Here is a tiny trained network, its code and every weight. The questions are about switching its units off for an input and a class, where a switched-off unit gives its printed mean instead of its output.

import numpy as np


def w(rows, s, z=0):
    codes = np.array(rows[::2]) - 128.0
    scale = np.full(codes.shape[1], s)
    scale[-1] = z or s
    return codes * scale


def f(y):
    return y / 2 * (1 + np.tanh(0.7978845608 * (y + 0.044715 * y**3)))


def log_softmax(a):
    a = a - a.max(-1, keepdims=True)
    return a - np.log(np.exp(a).sum(-1, keepdims=True))


def net(x, mask):
    res = np.array(x, float).reshape(1, 4) / 4 @ E
    y = f(res @ A[0][:, :-1].T + A[0][:, -1])
    res = res + np.where(mask, y, B[0][:, -1]) @ B[0][:, :-1]
    return log_softmax(res[-1] @ U[:, :-1].T + U[:, -1])


A, B = {}, {}
E = w([
[93,186,53,104,186,91],'x0',
[157,72,129,200,213,102],'x1',
[99,111,114,134,168,252],'x2',
[134,131,126,130,128,131],'x3',
],0.018)
A[0] = w([
[176,63,125,134,140,121,114],'N1',
[90,172,118,131,97,191,102],'N2',
[90,181,9,118,175,97,206],'N3',
[137,106,104,134,150,151,3],'N4',
[97,142,29,88,149,125,134],'N5',
[140,104,115,143,176,195,43],'N6',
[144,174,143,93,60,78,215],'N7',
[182,151,75,140,149,83,94],'N8',
[89,149,145,34,118,212,127],'N9',
[77,195,96,135,185,93,184],'N10',
[67,174,35,103,151,154,96],'N11',
[141,127,106,138,172,61,150],'N12',
[119,189,148,83,40,90,243],'N13',
[160,78,188,149,105,112,244],'N14',
[72,60,128,164,197,171,1],'N15',
[105,116,121,136,77,169,167],'N16',
[104,73,104,191,185,168,6],'N17',
[121,106,212,120,88,194,228],'N18',
[251,71,197,144,73,99,240],'N19',
[182,103,131,154,139,33,131],'N20',
[141,188,114,94,200,91,142],'N21',
[100,132,116,142,167,71,65],'N22',
[126,111,204,183,147,69,176],'N23',
[115,198,103,76,127,137,83],'N24',
[111,118,171,151,96,146,222],'N25',
[113,124,132,112,86,95,159],'N26',
[89,173,153,116,68,120,185],'N27',
],0.015,0.0056)
B[0] = w([
[134,96,132,166,164,123,172],'N1',
[120,84,196,142,100,211,169],'N2',
[47,141,126,173,92,83,217],'N3',
[104,184,96,150,160,119,144],'N4',
[33,88,119,238,128,152,181],'N5',
[130,190,67,66,149,103,186],'N6',
[148,197,35,127,219,69,213],'N7',
[120,165,194,152,43,113,167],'N8',
[117,70,211,129,101,246,196],'N9',
[72,174,139,191,74,119,193],'N10',
[8,86,153,167,175,185,187],'N11',
[112,127,173,160,77,83,181],'N12',
[145,217,49,85,196,115,228],'N13',
[142,77,166,98,223,126,208],'N14',
[143,208,52,118,171,67,198],'N15',
[192,113,156,92,110,181,167],'N16',
[137,171,58,118,165,68,197],'N17',
[198,135,130,2,105,147,221],'N18',
[100,78,151,90,247,145,251],'N19',
[92,60,227,154,97,184,205],'N20',
[111,182,132,171,67,111,181],'N21',
[160,142,169,173,53,69,163],'N22',
[131,45,199,136,149,113,196],'N23',
[51,94,112,157,187,155,169],'N24',
[191,107,102,71,148,159,178],'N25',
[77,142,70,126,178,90,167],'N26',
[158,180,84,83,135,111,186],'N27',
],0.0098,0.026)
U = w([
[221,123,53,81,209,72,213],'0',
[45,12,192,172,187,178,203],'1',
[67,169,25,171,146,74,58],'2',
[127,87,218,183,35,74,5],'3',
[188,75,162,71,55,223,102],'4',
],0.011,0.0023)

Each question gives the input, the list of numbers given to net, and the class t.
The units are the neurons (one row each of A and B). Each row of codes is followed by its name. A weight is (code - 128) times the scale printed after its matrix; where a second scale follows, it is the last column's (A, B and U).
mask holds one flag per neuron, in row order. A switched-off neuron (its flag False) gives its mean, the last column of its row in B, instead of its output. The means were averaged over made-up inputs and are rounded, as every weight is.
A unit's drop is (log p(t) with every unit on - log p(t) with that unit switched off) / (log p(t) with every unit on - log p(t) with every unit switched off).
unit that matters most: the unit with the biggest drop
k most important neurons: the k neurons with the biggest drops, biggest first
drop when u is switched off: that unit's drop, to one decimal
input [7,0,2,-8], class 1: unit that matters most -> N11
input [7,1,8,-6], class 2: 4 most important neurons -> N15; N17; N6; N20
input [1,1,7,-6], class 2: 2 most important neurons -> N15; N6
input [5,-8,1,-8], class 1: 2 most important neurons -> N9; N11
input [8,-7,1,5], class 1: 2 most important neurons -> N11; N9
input [6,-3,1,-5], class 1: 2 most important neurons -> N11; N15
input [3,3,1,-8], class 2: 2 most important neurons -> N9; N20
input [0,7,2,-8], class 0: 2 most important neurons -> N3; N5
input [-2,1,7,-8], class 0: 2 most important neurons -> N15; N17
input [-8,0,-7,6], class 0: 2 most important neurons -> N7; N13
input [-3,-8,2,0], class 4: drop when N9 is switched off -> 0.6
input [0,-3,-8,-5], class 0: drop when N13 is switched off -> 0.1
input [6,3,0,-8], class 3: drop when N7 is switched off -> 0.1
input [-1,4,-8,3], class 1: most important neuron -> N19
